Below are the code and all the weights of a small trained network. Each question names an input and a target symbol and asks about switching units off, where a switched-off unit gives its printed mean instead of its output.

import numpy as np


def w(rows, s, z=0):
    codes = np.array(rows[::2]) - 128.0
    scale = np.full(codes.shape[1], s)
    scale[-1] = z or s
    return codes * scale


def norm(h):
    return h / np.sqrt((h * h).mean(-1, keepdims=True) + 1e-5)


def f(y):
    return y / 2 * (1 + np.tanh(0.7978845608 * (y + 0.044715 * y**3)))


def softmax(a):
    e = np.exp(a - a.max(-1, keepdims=True))
    return e / e.sum(-1, keepdims=True)


def log_softmax(a):
    a = a - a.max(-1, keepdims=True)
    return a - np.log(np.exp(a).sum(-1, keepdims=True))


def net(x, mask):
    ids = ['Γαβδεζηθλμσφψω'.index(c) for c in x.split()]
    T = len(ids)
    res = E[ids] + P[:T]
    u = 0
    for l in range(2):
        r = norm(res)
        for j in range(2):
            rows = slice(3 * j, 3 * j + 3)
            q, k, v = (r @ M[l][rows].T for M in (Q, K, V))
            z = softmax(np.where(np.tri(T) > 0, q @ k.T / 3**0.5, -1e9)) @ v
            o = O[l][rows]
            res = res + np.where(mask[u + j], z, o[:, -1]) @ o[:, :-1]
        u += 2
        y = f(norm(res) @ A[l][:, :-1].T + A[l][:, -1])
        res = res + np.where(mask[u : u + 12], y, B[l][:, -1]) @ B[l][:, :-1]
        u += 12
    return log_softmax(norm(res)[-1] @ U[:, :-1].T + U[:, -1])


Q, K, V, O, A, B = {}, {}, {}, {}, {}, {}
E = w([
[47,119,60],'Γ',
[149,190,174],'α',
[74,104,98],'β',
[131,206,170],'δ',
[157,175,182],'ε',
[144,140,170],'ζ',
[131,208,170],'η',
[62,104,79],'θ',
[95,220,149],'λ',
[8,142,207],'μ',
[9,173,46],'σ',
[102,215,155],'φ',
[49,112,61],'ψ',
[59,232,141],'ω',
],0.011)
P = w([
[131,134,167],'0',
[29,254,214],'1',
[57,108,208],'2',
[127,121,165],'3',
[190,78,116],'4',
[209,122,44],'5',
],0.012)
Q[0] = w([
[125,149,129],'0.h1',
[224,254,4],'0.h1',
[127,24,169],'0.h1',
[94,154,50],'0.h2',
[145,200,72],'0.h2',
[231,248,55],'0.h2',
],0.0061)
K[0] = w([
[54,49,27],'0.h1',
[193,29,98],'0.h1',
[111,153,66],'0.h1',
[254,106,140],'0.h2',
[76,112,51],'0.h2',
[170,78,97],'0.h2',
],0.0065)
V[0] = w([
[179,10,160],'0.h1',
[145,57,177],'0.h1',
[139,55,191],'0.h1',
[242,252,128],'0.h2',
[196,185,230],'0.h2',
[90,168,5],'0.h2',
],0.012)
O[0] = w([
[57,183,149,2],'0.h1',
[9,152,106,85],'0.h1',
[39,101,156,99],'0.h1',
[226,160,73,105],'0.h2',
[145,194,46,165],'0.h2',
[186,88,175,123],'0.h2',
],0.014,0.0082)
A[0] = w([
[150,143,169,53],'0.n1',
[69,136,144,172],'0.n2',
[127,117,90,9],'0.n3',
[103,159,97,139],'0.n4',
[167,248,213,30],'0.n5',
[154,175,47,184],'0.n6',
[176,131,104,81],'0.n7',
[173,157,186,132],'0.n8',
[106,114,144,188],'0.n9',
[150,191,214,253],'0.n10',
[107,22,64,95],'0.n11',
[123,151,178,20],'0.n12',
],0.014,0.0039)
B[0] = w([
[152,114,3,127],'0.n1',
[105,188,204,142],'0.n2',
[130,105,80,120],'0.n3',
[66,218,176,146],'0.n4',
[77,28,117,153],'0.n5',
[124,222,186,254],'0.n6',
[167,176,173,170],'0.n7',
[85,152,215,168],'0.n8',
[56,229,150,145],'0.n9',
[74,17,204,192],'0.n10',
[32,55,17,173],'0.n11',
[112,131,32,119],'0.n12',
],0.0052,0.0076)
Q[1] = w([
[190,128,113],'1.h1',
[116,51,183],'1.h1',
[50,83,176],'1.h1',
[136,159,130],'1.h2',
[233,55,143],'1.h2',
[127,254,105],'1.h2',
],0.011)
K[1] = w([
[179,14,167],'1.h1',
[98,91,71],'1.h1',
[206,124,6],'1.h1',
[84,124,155],'1.h2',
[122,208,2],'1.h2',
[122,175,214],'1.h2',
],0.008)
V[1] = w([
[83,140,113],'1.h1',
[192,100,196],'1.h1',
[140,115,9],'1.h1',
[193,107,197],'1.h2',
[83,95,172],'1.h2',
[51,153,190],'1.h2',
],0.013)
O[1] = w([
[171,90,140,67],'1.h1',
[124,197,97,251],'1.h1',
[89,161,216,39],'1.h1',
[79,182,114,245],'1.h2',
[156,255,134,96],'1.h2',
[184,134,96,89],'1.h2',
],0.0091,0.0031)
A[1] = w([
[175,88,37,168],'1.n1',
[207,55,246,84],'1.n2',
[252,103,14,102],'1.n3',
[211,34,130,42],'1.n4',
[188,58,219,123],'1.n5',
[61,115,101,131],'1.n6',
[111,91,106,162],'1.n7',
[46,148,188,254],'1.n8',
[95,141,190,193],'1.n9',
[185,67,164,76],'1.n10',
[149,175,151,162],'1.n11',
[54,216,9,122],'1.n12',
],0.014,0.005)
B[1] = w([
[174,177,148,201],'1.n1',
[144,67,46,233],'1.n2',
[164,188,216,255],'1.n3',
[192,133,73,175],'1.n4',
[118,88,68,218],'1.n5',
[123,118,168,148],'1.n6',
[131,184,115,145],'1.n7',
[37,127,174,206],'1.n8',
[83,110,184,177],'1.n9',
[153,121,102,165],'1.n10',
[112,65,140,192],'1.n11',
[132,128,5,244],'1.n12',
],0.013,0.0077)
U = w([
[142,77,114,178],'Γ',
[139,188,98,86],'α',
[62,154,191,152],'β',
[154,192,133,129],'δ',
[126,147,80,223],'ε',
[33,199,26,2],'ζ',
[154,188,133,190],'η',
[97,99,165,160],'θ',
[190,146,183,120],'λ',
[61,180,127,54],'μ',
[252,25,95,49],'σ',
[160,151,158,200],'φ',
[113,52,123,123],'ψ',
[224,109,202,102],'ω',
],0.019,0.0074)

Each question gives the input, a string of symbols that net reads in full, and the target symbol t.
The units are the heads (3 rows each of Q, K, V and O) and the neurons (one row each of A and B). Each row of codes is followed by its name. A weight is (code - 128) times the scale printed after its matrix; where a second scale follows, it is the last column's (O, A, B and U).
mask holds one flag per unit, layer by layer, with each layer's heads first. A switched-off unit (its flag False) gives its mean, the last column of its rows in O or B, instead of its output. The means were averaged over made-up inputs and are rounded, as every weight is.
A unit's drop is (log p(t) with every unit on - log p(t) with that unit switched off) / (log p(t) with every unit on - log p(t) with every unit switched off).
The circuit of an input: a set's keep is (log p(t) with only the set's units on - log p(t) with every unit switched off) / (log p(t) with every unit on - log p(t) with every unit switched off). Starting from the 12 units with the biggest drops (on a tie, the unit counted first), units are removed one at a time, each time the one whose removal leaves the highest keep (on an exact tie, the one counted first), for as long as the keep stays at least 0.8.
circuit, biggest first: the units of the circuit, biggest drop first
k most important neurons: the k neurons with the biggest drops, biggest first
heads that matter: for each layer, one digit per head in row order, 1 if its drop is at least 0.15 and else 0, layers parted by /
input σ σ ζ β φ, target β: heads that matter	10 / 00
input η φ θ η β ζ, target β: heads that matter	11 / 00
input θ λ δ α σ σ, target σ: circuit, biggest first	0.h2
input σ β φ ψ δ, target ψ: heads that matter	11 / 01
input λ σ β δ, target β: heads that matter	10 / 10
input σ ψ θ ψ λ, target ψ: heads that matter	11 / 01
input δ ψ α θ β β, target β: circuit, biggest first	0.h1; 0.h2
input η β σ, target β: 2 most important neurons	0.n11; 1.n12
input ψ σ ζ η, target ζ: circuit, biggest first	0.h1; 1.h2
input ψ ζ β, target ζ: heads that matter	01 / 01
input ζ ψ σ, target ψ: 4 most important neurons	0.n11; 1.n3; 1.n12; 0.n4
input β ζ ζ θ ψ ω, target ψ: heads that matter	11 / 11
input ζ ζ δ, target ζ: heads that matter	01 / 00
input σ σ θ, target σ: heads that matter	10 / 00
input σ ζ ψ δ, target ψ: heads that matter	10 / 01
input ψ δ δ θ ζ λ, target ζ: circuit, biggest first	0.h1
input η β ψ, target β: 3 most important neurons	1.n12; 1.n2; 0.n11
input β ψ σ, target ψ: circuit, biggest first	0.h2; 1.h1
input ω ζ θ, target ζ: 2 most important neurons	0.n10; 1.n3
input ω θ β ψ ζ ψ, target ζ: circuit, biggest first	0.h1
